Here is a tiny trained network, its code and every weight. The questions are about switching its units off for an input and a target symbol, where a switched-off unit gives its printed mean instead of its output.

import numpy as np


def w(rows, s, z=0):
    codes = np.array(rows[::2]) - 128.0
    scale = np.full(codes.shape[1], s)
    scale[-1] = z or s
    return codes * scale


def f(y):
    return y / 2 * (1 + np.tanh(0.7978845608 * (y + 0.044715 * y**3)))


def softmax(a):
    e = np.exp(a - a.max(-1, keepdims=True))
    return e / e.sum(-1, keepdims=True)


def log_softmax(a):
    a = a - a.max(-1, keepdims=True)
    return a - np.log(np.exp(a).sum(-1, keepdims=True))


def net(x, mask):
    ids = ['ΔΘΛεηπσ'.index(c) for c in x.split()]
    T = len(ids)
    res = E[ids] + P[:T]
    r = res
    for j in range(3):
        rows = slice(3 * j, 3 * j + 3)
        q, k, v = (r @ M[0][rows].T for M in (Q, K, V))
        z = softmax(np.where(np.tri(T) > 0, q @ k.T / 3**0.5, -1e9)) @ v
        o = O[0][rows]
        res = res + np.where(mask[j], z, o[:, -1]) @ o[:, :-1]
    y = f(res @ A[0][:, :-1].T + A[0][:, -1])
    res = res + np.where(mask[3:7], y, B[0][:, -1]) @ B[0][:, :-1]
    return log_softmax(res[-1] @ U[:, :-1].T + U[:, -1])


Q, K, V, O, A, B = {}, {}, {}, {}, {}, {}
E = w([
[244,80,209,132,181],'Δ',
[178,115,94,155,155],'Θ',
[151,142,111,188,173],'Λ',
[75,104,118,47,101],'ε',
[153,203,172,186,181],'η',
[75,84,174,162,101],'π',
[68,199,1,98,27],'σ',
],0.015)
P = w([
[76,124,155,182,196],'0',
[105,84,164,144,166],'1',
[156,113,175,180,140],'2',
[151,121,163,169,120],'3',
[179,151,171,115,104],'4',
[134,144,132,178,93],'5',
[153,164,114,92,93],'6',
[172,96,185,103,2],'7',
[140,146,149,153,108],'8',
[180,173,170,59,70],'9',
[99,94,64,149,24],'10',
[147,146,156,86,63],'11',
[167,200,185,76,126],'12',
],0.0088)
Q[0] = w([
[184,200,115,178,156],'h0',
[151,82,83,196,218],'h0',
[122,180,162,254,107],'h0',
[139,177,212,166,68],'h1',
[80,127,90,106,67],'h1',
[122,86,100,183,131],'h1',
[85,218,148,111,238],'h2',
[94,114,220,17,59],'h2',
[199,92,131,186,71],'h2',
],0.008)
K[0] = w([
[128,212,107,150,103],'h0',
[37,210,158,192,2],'h0',
[108,163,40,127,59],'h0',
[144,111,71,49,127],'h1',
[143,204,122,59,195],'h1',
[192,142,185,72,99],'h1',
[126,36,225,96,197],'h2',
[66,134,50,202,166],'h2',
[139,188,107,14,139],'h2',
],0.0079)
V[0] = w([
[191,169,52,138,158],'h0',
[41,145,97,60,48],'h0',
[208,104,96,64,61],'h0',
[70,169,114,76,117],'h1',
[207,2,207,151,110],'h1',
[210,139,11,146,10],'h1',
[175,125,215,97,137],'h2',
[103,137,219,115,59],'h2',
[66,212,79,202,128],'h2',
],0.0083)
O[0] = w([
[112,79,69,207,181,181],'h0',
[104,212,87,71,143,70],'h0',
[220,139,74,165,96,65],'h0',
[150,172,123,38,132,63],'h1',
[144,86,222,154,51,138],'h1',
[173,139,60,175,105,129],'h1',
[85,2,144,70,67,82],'h2',
[114,148,199,61,71,110],'h2',
[86,220,102,131,193,251],'h2',
],0.0078,0.0029)
A[0] = w([
[207,61,163,172,193,4],'n0',
[182,254,88,154,154,76],'n1',
[72,87,133,93,190,216],'n2',
[209,148,195,139,143,112],'n3',
],0.0086,0.0038)
B[0] = w([
[137,155,32,83,195,181],'n0',
[187,63,147,116,87,249],'n1',
[254,195,141,118,132,154],'n2',
[91,57,189,101,135,168],'n3',
],0.0085,0.011)
U = w([
[190,11,120,123,89,78],'Δ',
[216,180,34,137,178,8],'Θ',
[116,198,77,203,193,228],'Λ',
[144,245,152,62,113,39],'ε',
[143,255,184,182,145,55],'η',
[119,186,235,198,52,255],'π',
[204,210,81,133,29,111],'σ',
],0.0059,0.0041)

Each question gives the input, a string of symbols that net reads in full, and the target symbol t.
The units are the heads (3 rows each of Q, K, V and O) and the neurons (one row each of A and B). Each row of codes is followed by its name. A weight is (code - 128) times the scale printed after its matrix; where a second scale follows, it is the last column's (O, A, B and U).
mask holds one flag per unit, heads first, then neurons. A switched-off unit (its flag False) gives its mean, the last column of its rows in O or B, instead of its output. The means were averaged over made-up inputs and are rounded, as every weight is.
A unit's drop is (log p(t) with every unit on - log p(t) with that unit switched off) / (log p(t) with every unit on - log p(t) with every unit switched off).
The circuit of an input: a set's keep is (log p(t) with only the set's units on - log p(t) with every unit switched off) / (log p(t) with every unit on - log p(t) with every unit switched off). Starting from all 7 units, units are removed one at a time, each time the one whose removal leaves the highest keep (on an exact tie, the one counted first), for as long as the keep stays at least 0.8.
units of the circuit, in order: the units of the circuit, biggest drop first
unit that matters most: the unit with the biggest drop
top k neurons: the k neurons with the biggest drops, biggest first
which heads matter: for each layer, one digit per head in row order, 1 if its drop is at least 0.15 and else 0, layers parted by /
drop when u is switched off: that unit's drop, to one decimal
input σ ε Θ Λ σ σ Δ Λ σ Λ ε Λ Λ, target σ: units of the circuit, in order => h0; h1; n1
input Λ Δ Λ η, target Δ: which heads matter => 001
input Δ ε ε Λ σ π Λ σ η, target σ: units of the circuit, in order => h0; n1
input π π Λ, target π: units of the circuit, in order => h0; h1
input π Δ π Λ Δ σ, target π: unit that matters most => h1
input π π Λ Θ, target π: which heads matter => 110
input σ Θ Λ σ σ Δ, target Θ: which heads matter => 010
input π π η, target π: units of the circuit, in order => h1; h0
input Δ η π Λ ε, target π: which heads matter => 010
input σ Λ η σ σ σ ε ε Λ, target σ: units of the circuit, in order => h0; n1; h1; h2
input Λ ε ε ε, target ε: top 2 neurons => n1; n2
input Λ σ η, target Θ: top 2 neurons => n1; n3
input Δ Δ Δ σ Λ Δ ε, target π: top 2 neurons => n1; n0
input σ Θ Λ ε, target Λ: units of the circuit, in order => h2
input ε Λ ε π π Θ, target π: top 2 neurons => n0; n1
input Λ Θ Λ ε π π η, target π: top 2 neurons => n0; n3
input Λ Λ Λ Λ Δ η, target Δ: drop when n0 is switched off => 0.1
input Λ σ Λ Λ Λ ε, target Λ: drop when h2 is switched off => 0.5
input η ε ε, target ε: drop when h0 is switched off => 0.3
input Δ Λ Λ, target Δ: unit that matters most => h2
